Below is a small trained network, with its code and all its weights. Each question gives an input and a class and asks what happens when units are switched off, that is, made to give their printed mean instead of their output.

import numpy as np


def w(rows, s, z=0):
    codes = np.array(rows[::2]) - 128.0
    scale = np.full(codes.shape[1], s)
    scale[-1] = z or s
    return codes * scale


def norm(h):
    return h / np.sqrt((h * h).mean(-1, keepdims=True) + 1e-5)


def f(y):
    return np.maximum(y, 0)


def log_softmax(a):
    a = a - a.max(-1, keepdims=True)
    return a - np.log(np.exp(a).sum(-1, keepdims=True))


def net(x, mask):
    res = np.array(x, float).reshape(1, 3) / 4 @ E
    u = 0
    for l in range(3):
        y = f(norm(res) @ A[l][:, :-1].T + A[l][:, -1])
        res = res + np.where(mask[u : u + 3], y, B[l][:, -1]) @ B[l][:, :-1]
        u += 3
    return log_softmax(norm(res)[-1] @ U[:, :-1].T + U[:, -1])


A, B = {}, {}
E = w([
[128,125,126,125],'x0',
[145,4,46,219],'x1',
[145,116,229,140],'x2',
],0.00035)
A[0] = w([
[190,67,1,176,102],'L0N0',
[124,246,141,21,28],'L0N1',
[29,252,63,38,2],'L0N2',
],0.00086,0.00076)
B[0] = w([
[84,168,114,115,253],'L0N0',
[115,70,79,141,203],'L0N1',
[253,162,90,23,185],'L0N2',
],0.0024,0.00073)
A[1] = w([
[142,79,122,226,110],'L1N0',
[173,36,181,225,7],'L1N1',
[100,218,248,93,123],'L1N2',
],0.0016,0.0012)
B[1] = w([
[110,131,168,71,207],'L1N0',
[25,47,172,4,178],'L1N1',
[154,93,136,231,244],'L1N2',
],0.0025,0.0011)
A[2] = w([
[141,78,25,170,4],'L2N0',
[223,204,112,4,3],'L2N1',
[107,55,133,221,165],'L2N2',
],0.0019,0.00051)
B[2] = w([
[33,165,118,228,209],'L2N0',
[237,164,46,6,229],'L2N1',
[182,189,141,110,246],'L2N2',
],0.0021,0.0011)
U = w([
[254,221,23,9,186],'0',
[244,197,242,249,176],'1',
[1,175,2,246,154],'2',
[26,3,217,34,3],'3',
],0.0069,0.00067)

Each question gives the input, the list of numbers given to net, and the class t.
The units are the neurons (one row each of A and B). Each row of codes is followed by its name. A weight is (code - 128) times the scale printed after its matrix; where a second scale follows, it is the last column's (A, B and U).
mask holds one flag per neuron, layer by layer. A switched-off neuron (its flag False) gives its mean, the last column of its row in B, instead of its output. The means were averaged over made-up inputs and are rounded, as every weight is.
A unit's drop is (log p(t) with every unit on - log p(t) with that unit switched off) / (log p(t) with every unit on - log p(t) with every unit switched off).
The circuit of an input: a set's keep is (log p(t) with only the set's units on - log p(t) with every unit switched off) / (log p(t) with every unit on - log p(t) with every unit switched off). Starting from all 9 units, units are removed one at a time, each time the one whose removal leaves the highest keep (on an exact tie, the one counted first), for as long as the keep stays at least 0.8.
circuit, biggest first: the units of the circuit, biggest drop first
k most important neurons: the k neurons with the biggest drops, biggest first
k most important neurons of layer l: the k neurons of layer l with the biggest drops, biggest first
drop of u: that unit's drop, to one decimal
input [-8,-5,1], class 1: circuit, biggest first -> [L1N2]
input [1,3,0], class 2: 4 most important neurons -> [L0N0 L1N1 L2N1 L1N2]
input [5,8,3], class 3: 2 most important neurons -> [L1N1 L1N0]
input [3,0,2], class 1: 2 most important neurons of layer 2 -> [L2N1 L2N2]
input [2,1,1], class 3: circuit, biggest first -> [L1N2 L0N2 L2N1]
input [6,-6,1], class 1: 3 most important neurons -> [L1N2 L2N1 L1N0]
input [5,0,1], class 1: 2 most important neurons -> [L0N1 L2N1]
input [-2,1,4], class 3: 2 most important neurons -> [L1N1 L0N0]
input [-8,3,0], class 2: 2 most important neurons -> [L0N0 L2N1]
input [-6,-5,1], class 1: 2 most important neurons -> [L1N2 L2N1]
input [4,2,1], class 3: 3 most important neurons -> [L1N2 L0N2 L1N0]
input [3,5,1], class 3: 3 most important neurons -> [L1N0 L2N1 L1N2]
input [-5,1,-8], class 2: 2 most important neurons of layer 2 -> [L2N0 L2N1]
input [-6,5,7], class 3: circuit, biggest first -> [L1N1]
input [3,-8,5], class 1: drop of L1N2 -> 1.1
input [-4,-8,2], class 1: drop of L1N2 -> 2.0
input [-4,8,4], class 3: drop of L1N1 -> 0.1
input [8,-2,3], class 1: drop of L0N1 -> 0.0
